Questions about the row below.
1) Read off the entry just left of 1.6.
2) Read off the median entry.
3) Read off the entry just left of 11.6.
4) Read off the entry just right of the smallest entry.
5) Read off the 2nd entry from the left.
6) Read off the entry just right of -9.9.
7) Read off the third entry from the left.
8) Read off the 1st entry from the left.
1.2,-2.9,50.3,-9.9,1.6,58.4,-53.9,11.6,31.3,-5.4,15.3,32.9,10.7
1) -9.9
2) 10.7
3) -53.9
4) 11.6
5) -2.9
6) 1.6
7) 50.3
8) 1.2
